Each row has two labels, one from each of two sets.
[ -1  -2  23  -2   9   1  -4   3  -7   2  18 -15   0   0  -3   5 -14  -9
 -21   4  -1   1  -4  10   0  -2  -8  22   5] : Z744 Z633
[ -1  -5  20  -2  13   0   2  -5 -12   4  -4   3  -3   0   0  -7 -21  -5
 -10  -3  10 -46  -3  -7  -9  -4  -7   0   2] : z957 Z264
[  4  -8  72   1  12  20  18   3 -13  13  15   9  10  23   5   4  -2 -21
   7  -9  13 -17  -6  -9 -10   7 -13  24   6] : z282 Z633
[ -6 -13  64  -4  36  10  11  -3  -3  13   4   9   7  14  10  31  -8  -7
  -3  -1   6   8 -12  -8 -12   2  -9  27   5] : z957 Z633
[ -4   3   5   1   1   4   7  10  -5  16  27   0   2   8  -4  13  -6   2
  -7 -14   4  38  -6  -2   2  -9  -3  11   7] : z282 z332
[-11   1  26  10  22   2  24  15  -2  -8  36  -6  -1   8 -13   0 -25 -11
 -21  -4   3  27 -16  -7  -2  -1   1  29   3] : z282 Z264
[ -7  -2  30   4   2   8   6  -2  -6   4   2  -1   6   8  12   3  13  -3
   4  -7  -7  13  -6 -11  -3   7  -3  22  -1] : z282 Z889
[  4  -5  44  -9  14  -3  -4  -1 -11   4  -2   6  -4   1 -12  -2  -9 -13
 -21   4  -1   6  -9   8   0   4 -11  12  -4] : z957 Z633
[-16   2  -1   6  10   0  -1  -3 -16  -2  51   1  -1  13   3  -8 -22  -6
   5  -2  10   6  -4 -22   1  -6  -4   4   0] : z282 z332
[ -2  -6  65  -9  13   3   0 -38  -2   7  -4  12   7  11   7  -6 -12  -4
 -13  -2   0  -6  -9  -2   2   1  -5  11   2] : z957 Z633
[ -4  -1  -7   0  -2  -2 -10  -7 -17  -5  37   8   9   4  10 -15 -33  -2
  -8  -9  16 -32   2 -19  -5   3  -6   0   1] : z957 Z889
[ 2  3  3 -3 -4 -9 -4 -4 -9  8 -8 -6  0 -8 -3 12  7 -1 -5 -2  6  5  2  8
 -3 -3  6 -4 -2] : z282 Z633
[ -3 -10 -13  -3  10   5 -16 -15 -13  -3 -12  11  -3  -5   6  -6 -16  -1
   7 -12   7 -41   6 -19  -6   4 -11  -7   3] : Z744 Z633
[  4 -10 -41  12  17   1   2  -2 -14 -11   7  -5   1 -10   0   1 -18 -10
  -3 -29  15 -59   2 -18 -10  -7  -9 -10  -3] : z282 Z264
[ 10  -7  21   0   9   8  -3 -10   1  -2 -35   8  12  -8   4  -6  -4  -3
  -5   0   3 -35  -2 -12   2   0 -10  -6   1] : z957 Z633
[ -5   2  21   1   8   9   6   5 -15   3  21   4  10   3   9 -10 -11   0
  -1  -3   8  -9  -5 -24 -20   2  -4  16   1] : z957 Z889
[  5  -3  22  -5   8  11   2   1   4   7 -19   2   3   7   8   1   2 -11
   2  -2   6 -27  -8  -8  -5  -4  -7   0   3] : z282 Z633
[  4  -8  28 -16  11   6  -5   1 -10  10  10  26   3   7  -7   8  -3  -9
 -18  -5  14   1   1  11  -9 -20  -3  10  -1] : z282 Z633
[ -1  -5 -16  15  14   2  -7   1 -12  -1  18   0  -3   6  -6  -5 -23  -6
 -15  -2  14 -17   5 -11  -3  -9   0   1   0] : z282 Z264
[ -2   4   8   9   6  -2   4   4   1  -6  20  -4  -2   4  11 -12  -1  -5
   6  -3   7  -4  -1  -7  -2   3  13  22   3] : z282 Z889
[ -4  -7  17  -5  19  -4 -25  -8  12   6  69  16   5  14  -8 -11 -62  -8
 -24  -1  36 -15   3  -6 -15 -16  -5   4   5] : z957 Z633
[  0   3  11   0   8   6   1   1  -6 -21  21   4   1   8   6   4  -2  -8
   1  -2   1  -7  13   2  -2   4  -1  15  -3] : z282 Z633
[  2  -3  15  12   2  -7  -1  -5   8   1 -10   5  -3  -9   0  -2   2   3
 -10   4   5  15  -4   8   3   7  -1  -5   2] : z957 Z633
[ -5   3 -32   8  10  -2 -10  -1  -7  -4  19  -9   4  -9   1  -6 -28  -8
 -30   1  12 -28   3  -9 -19  -4   1  -2  -1] : Z744 Z264
[ -2  -3  16   4   3  12   1  -5  -8   4   4   6  -4   7   8  -6   5  -8
   6  -6   4 -15   1 -14  -7   1  -6  13   7] : z282 Z264
[ -5   0 -18   7  10  -4   3   6   7   2  -4 -17  -2  -1  -4   2  -3  -6
 -14   2   7   4  -7 -15  -1 -18   1 -10   1] : z282 Z264
[ -2  -8  27   7  17  -3  15   1  -8   6  27   8   5   4  -5   0 -24 -10
 -14   3   4  -2  -4   1  -3  -2  -4   7  -1] : z957 Z633
[-42   0   6   8   9  -4   3   0   1  -4  12   3  -2  -5  -3  -8 -15 -16
  -6  -1   1  48  -4 -17   3  -1  -2  15  -8] : z957 z332
[  4   0   8  -3   1   0  -2   2  11   3 -36   0  -4   1   6   0   8   5
  12   2  -5  22  -1   3   8   5   0  -6   1] : z957 z332
[ -6 -11  17  -5  13  10   5  -6   7  -2  15 -13   3  17   0  -1 -17 -14
  -4  -2 -39  18  -6 -16   4 -15   2   8   4] : z282 z332
[  2  -6  -3  10  13   9   1  -6 -13   0   8  -1  -2   7   2   6 -13  25
  -2  -2  16 -33  -2 -14 -12   0   0  14   2] : z282 Z264
[ -9   2  20  -1  11   3  -6   7 -14  11  58  -2  10  25   1  -6 -30   0
  -4  -4  14  36  -7 -16  -4  -9   1  19   1] : z282 z332
[ 12  10  22  -1   4   0   9  -7  -9   8   1  -3   2 -23   2  -6   0   2
  -9  -2  -5  11 -13 -21  -3   7 -11  18  -2] : Z744 Z889
[  4   3   4 -13 -20   3  10  -5  24  -3 -78  -2 -13   0   1   4  47  13
  22   3 -33  17   0   5  25  10   6 -17  -1] : Z744 z332
[ -1   1  -4  -2  -1  -6 -11   0   1   4   0   9   3  -4 -10  -1   1  -2
  -7 -11   3  10   7  23  -1  -2   2  -4   9] : Z744 Z633
[ -4   0 -48   2  -8  -5  -8   6   9  -4  -2 -23  -8  -5   2   1  -2   6
  -4  -2  -4  -1   5 -11  15  -7   4  -3  -3] : z282 Z889
